Here is a tiny trained network, its code and every weight. The questions are about switching its units off for an input and a target symbol, where a switched-off unit gives its printed mean instead of its output.

import numpy as np


def w(rows, s, z=0):
    codes = np.array(rows[::2]) - 128.0
    scale = np.full(codes.shape[1], s)
    scale[-1] = z or s
    return codes * scale


def softmax(a):
    e = np.exp(a - a.max(-1, keepdims=True))
    return e / e.sum(-1, keepdims=True)


def log_softmax(a):
    a = a - a.max(-1, keepdims=True)
    return a - np.log(np.exp(a).sum(-1, keepdims=True))


def net(x, mask):
    ids = ['ΔΣαελτψω'.index(c) for c in x.split()]
    T = len(ids)
    res = E[ids] + P[:T]
    u = 0
    for l in range(3):
        r = res
        for j in range(2):
            rows = slice(3 * j, 3 * j + 3)
            q, k, v = (r @ M[l][rows].T for M in (Q, K, V))
            z = softmax(np.where(np.tri(T) > 0, q @ k.T / 3**0.5, -1e9)) @ v
            o = O[l][rows]
            res = res + np.where(mask[u + j], z, o[:, -1]) @ o[:, :-1]
        u += 2
    return log_softmax(res[-1] @ U[:, :-1].T + U[:, -1])


Q, K, V, O = {}, {}, {}, {}
E = w([
[135,54,208,63,138,117,86],'Δ',
[102,72,248,82,128,41,126],'Σ',
[166,115,199,153,109,23,86],'α',
[85,99,126,169,172,201,180],'ε',
[180,188,103,121,77,100,105],'λ',
[82,199,96,95,152,175,202],'τ',
[178,115,183,106,230,53,106],'ψ',
[149,77,34,141,171,91,170],'ω',
],0.011)
P = w([
[8,125,117,216,104,178,38],'0',
[90,129,144,131,100,158,57],'1',
[108,136,152,114,111,157,81],'2',
[127,137,125,113,124,168,112],'3',
[147,137,113,107,130,177,142],'4',
[169,139,120,98,133,171,166],'5',
[189,135,123,85,134,172,190],'6',
[214,138,120,76,138,171,212],'7',
[234,134,113,67,142,171,230],'8',
[252,132,119,58,157,167,254],'9',
],0.0076)
Q[0] = w([
[81,109,251,110,61,24,21],'0.h0',
[154,91,167,87,116,118,112],'0.h0',
[187,186,37,125,24,174,62],'0.h0',
[117,132,72,63,90,135,161],'0.h1',
[122,119,202,131,108,31,237],'0.h1',
[250,139,77,104,184,227,126],'0.h1',
],0.024)
K[0] = w([
[33,112,164,143,144,143,2],'0.h0',
[117,98,156,153,128,151,129],'0.h0',
[157,239,79,97,83,148,84],'0.h0',
[152,120,117,147,126,135,140],'0.h1',
[116,90,194,122,55,117,169],'0.h1',
[219,143,116,131,191,125,196],'0.h1',
],0.033)
V[0] = w([
[76,176,172,209,111,60,254],'0.h0',
[167,159,195,172,88,132,141],'0.h0',
[237,140,216,172,52,224,24],'0.h0',
[176,93,162,142,74,212,122],'0.h1',
[168,117,146,166,72,191,121],'0.h1',
[80,110,100,123,157,71,152],'0.h1',
],0.0069)
O[0] = w([
[84,105,62,31,137,39,122,208],'0.h0',
[85,134,120,147,147,124,191,49],'0.h0',
[47,144,153,204,199,142,254,5],'0.h0',
[114,110,75,154,165,129,176,177],'0.h1',
[106,103,81,155,168,119,159,99],'0.h1',
[178,137,160,107,79,122,86,156],'0.h1',
],0.0061,0.0012)
Q[1] = w([
[132,169,191,104,142,163,135],'1.h0',
[186,161,1,147,118,221,171],'1.h0',
[101,133,80,122,157,143,175],'1.h0',
[133,140,242,123,137,39,96],'1.h1',
[117,81,178,101,158,115,83],'1.h1',
[99,119,170,154,173,125,159],'1.h1',
],0.042)
K[1] = w([
[137,142,86,181,179,100,52],'1.h0',
[254,76,110,80,153,129,224],'1.h0',
[145,149,178,108,174,130,163],'1.h0',
[16,106,148,161,115,151,30],'1.h1',
[91,107,111,213,90,84,115],'1.h1',
[60,212,100,133,115,125,132],'1.h1',
],0.031)
V[1] = w([
[76,218,149,127,233,133,148],'1.h0',
[177,140,147,137,255,83,20],'1.h0',
[126,126,47,210,139,96,80],'1.h0',
[100,1,198,189,114,109,183],'1.h1',
[50,68,145,30,142,214,98],'1.h1',
[206,86,87,168,220,202,117],'1.h1',
],0.015)
O[1] = w([
[181,150,138,160,246,57,112,165],'1.h0',
[171,56,123,187,113,48,208,124],'1.h0',
[185,126,169,170,101,141,72,175],'1.h0',
[148,24,69,94,151,181,111,128],'1.h1',
[25,77,221,123,129,126,135,254],'1.h1',
[163,133,192,173,167,204,167,240],'1.h1',
],0.012,0.0049)
Q[2] = w([
[42,252,180,132,189,208,152],'2.h0',
[177,196,117,46,100,137,54],'2.h0',
[159,254,71,154,92,218,168],'2.h0',
[167,85,218,63,128,123,68],'2.h1',
[70,228,136,92,192,78,22],'2.h1',
[149,163,180,232,173,216,174],'2.h1',
],0.025)
K[2] = w([
[127,254,136,87,149,144,132],'2.h0',
[163,96,136,77,139,119,81],'2.h0',
[199,188,135,91,83,152,198],'2.h0',
[120,75,173,85,151,121,68],'2.h1',
[131,193,146,60,85,71,114],'2.h1',
[165,162,153,102,149,207,189],'2.h1',
],0.034)
V[2] = w([
[75,141,69,248,152,153,120],'2.h0',
[166,125,171,64,125,68,96],'2.h0',
[12,155,32,233,121,152,162],'2.h0',
[231,97,227,13,149,147,133],'2.h1',
[25,125,78,169,131,153,180],'2.h1',
[120,101,28,209,134,195,130],'2.h1',
],0.011)
O[2] = w([
[73,195,2,153,93,171,178,186],'2.h0',
[209,125,206,112,170,142,127,77],'2.h0',
[66,220,19,115,48,139,197,153],'2.h0',
[38,38,60,205,80,79,34,245],'2.h1',
[140,106,244,95,159,139,150,148],'2.h1',
[232,76,154,94,175,212,157,77],'2.h1',
],0.0061,0.011)
U = w([
[113,93,177,160,251,195,99,121],'Δ',
[150,71,113,20,143,72,102,137],'Σ',
[202,156,40,66,170,110,88,253],'α',
[119,81,65,143,130,73,77,69],'ε',
[197,114,157,153,177,82,31,93],'λ',
[121,159,174,135,170,68,104,102],'τ',
[171,80,128,204,192,31,176,99],'ψ',
[201,104,177,141,30,139,88,151],'ω',
],0.0028,0.0046)

Each question gives the input, a string of symbols that net reads in full, and the target symbol t.
The units are the heads (3 rows each of Q, K, V and O). Each row of codes is followed by its name. A weight is (code - 128) times the scale printed after its matrix; where a second scale follows, it is the last column's (O and U).
mask holds one flag per head, layer by layer. A switched-off head (its flag False) gives its mean, the last column of its rows in O, instead of its output. The means were averaged over made-up inputs and are rounded, as every weight is.
A unit's drop is (log p(t) with every unit on - log p(t) with that unit switched off) / (log p(t) with every unit on - log p(t) with every unit switched off).
The circuit of an input: a set's keep is (log p(t) with only the set's units on - log p(t) with every unit switched off) / (log p(t) with every unit on - log p(t) with every unit switched off). Starting from all 6 units, units are removed one at a time, each time the one whose removal leaves the highest keep (on an exact tie, the one counted first), for as long as the keep stays at least 0.8.
units of the circuit, in order: the units of the circuit, biggest drop first
unit that matters most: the unit with the biggest drop
which heads matter: for each layer, one digit per head in row order, 1 if its drop is at least 0.15 and else 0, layers parted by /
drop when u is switched off: that unit's drop, to one decimal
input ε λ ω ε ε ω τ, target ω: which heads matter	10 / 10 / 00
input Σ ω ε, target ω: units of the circuit, in order	[1.h0 0.h0]
input α ε ε ε ψ, target α: which heads matter	10 / 01 / 01
input ε Σ ε ε Σ ω Σ λ Δ, target ε: units of the circuit, in order	[1.h0 1.h1 2.h1]
input ε ε ψ ψ ε ψ ε, target ψ: units of the circuit, in order	[1.h0]
input ψ ε ε, target ψ: which heads matter	01 / 10 / 00
input ψ ε ψ ε Σ ε Σ ε α ε, target Δ: units of the circuit, in order	[1.h1 1.h0]
input λ ψ λ Δ ε Σ Σ, target λ: units of the circuit, in order	[1.h1 2.h0 1.h0 0.h0]
input ε Σ ε ε τ Σ λ ε ε Σ, target ε: units of the circuit, in order	[1.h0 2.h1 1.h1 2.h0]
input τ τ ψ, target τ: units of the circuit, in order	[1.h1 0.h0 2.h1]
input τ ψ λ τ ε Σ ε ψ Σ Σ, target τ: units of the circuit, in order	[1.h1 2.h1 0.h0]
input Σ ε ε λ λ, target α: units of the circuit, in order	[1.h1 0.h0 2.h1]
input λ ε Σ ε Σ, target λ: units of the circuit, in order	[1.h0 2.h0 1.h1 0.h0]
input τ ε ψ Σ λ, target ψ: unit that matters most	0.h0
input λ Σ ψ τ, target ψ: which heads matter	00 / 10 / 00
input ε ε τ ε, target τ: which heads matter	00 / 01 / 01
input λ Σ Σ λ ε λ λ α, target λ: units of the circuit, in order	[2.h0 0.h0 1.h0 1.h1]
input τ Σ ε ε ε ε ε τ λ, target τ: units of the circuit, in order	[0.h0 1.h1 2.h1]
input ψ ε Σ Σ Σ τ ε ω ε λ, target ω: drop when 1.h0 is switched off	1.0
input ω ε λ, target ω: unit that matters most	1.h0
input Σ τ τ ε Σ ε λ ε ε, target α: drop when 1.h0 is switched off	0.2
input Δ τ ψ, target Δ: drop when 2.h1 is switched off	0.3
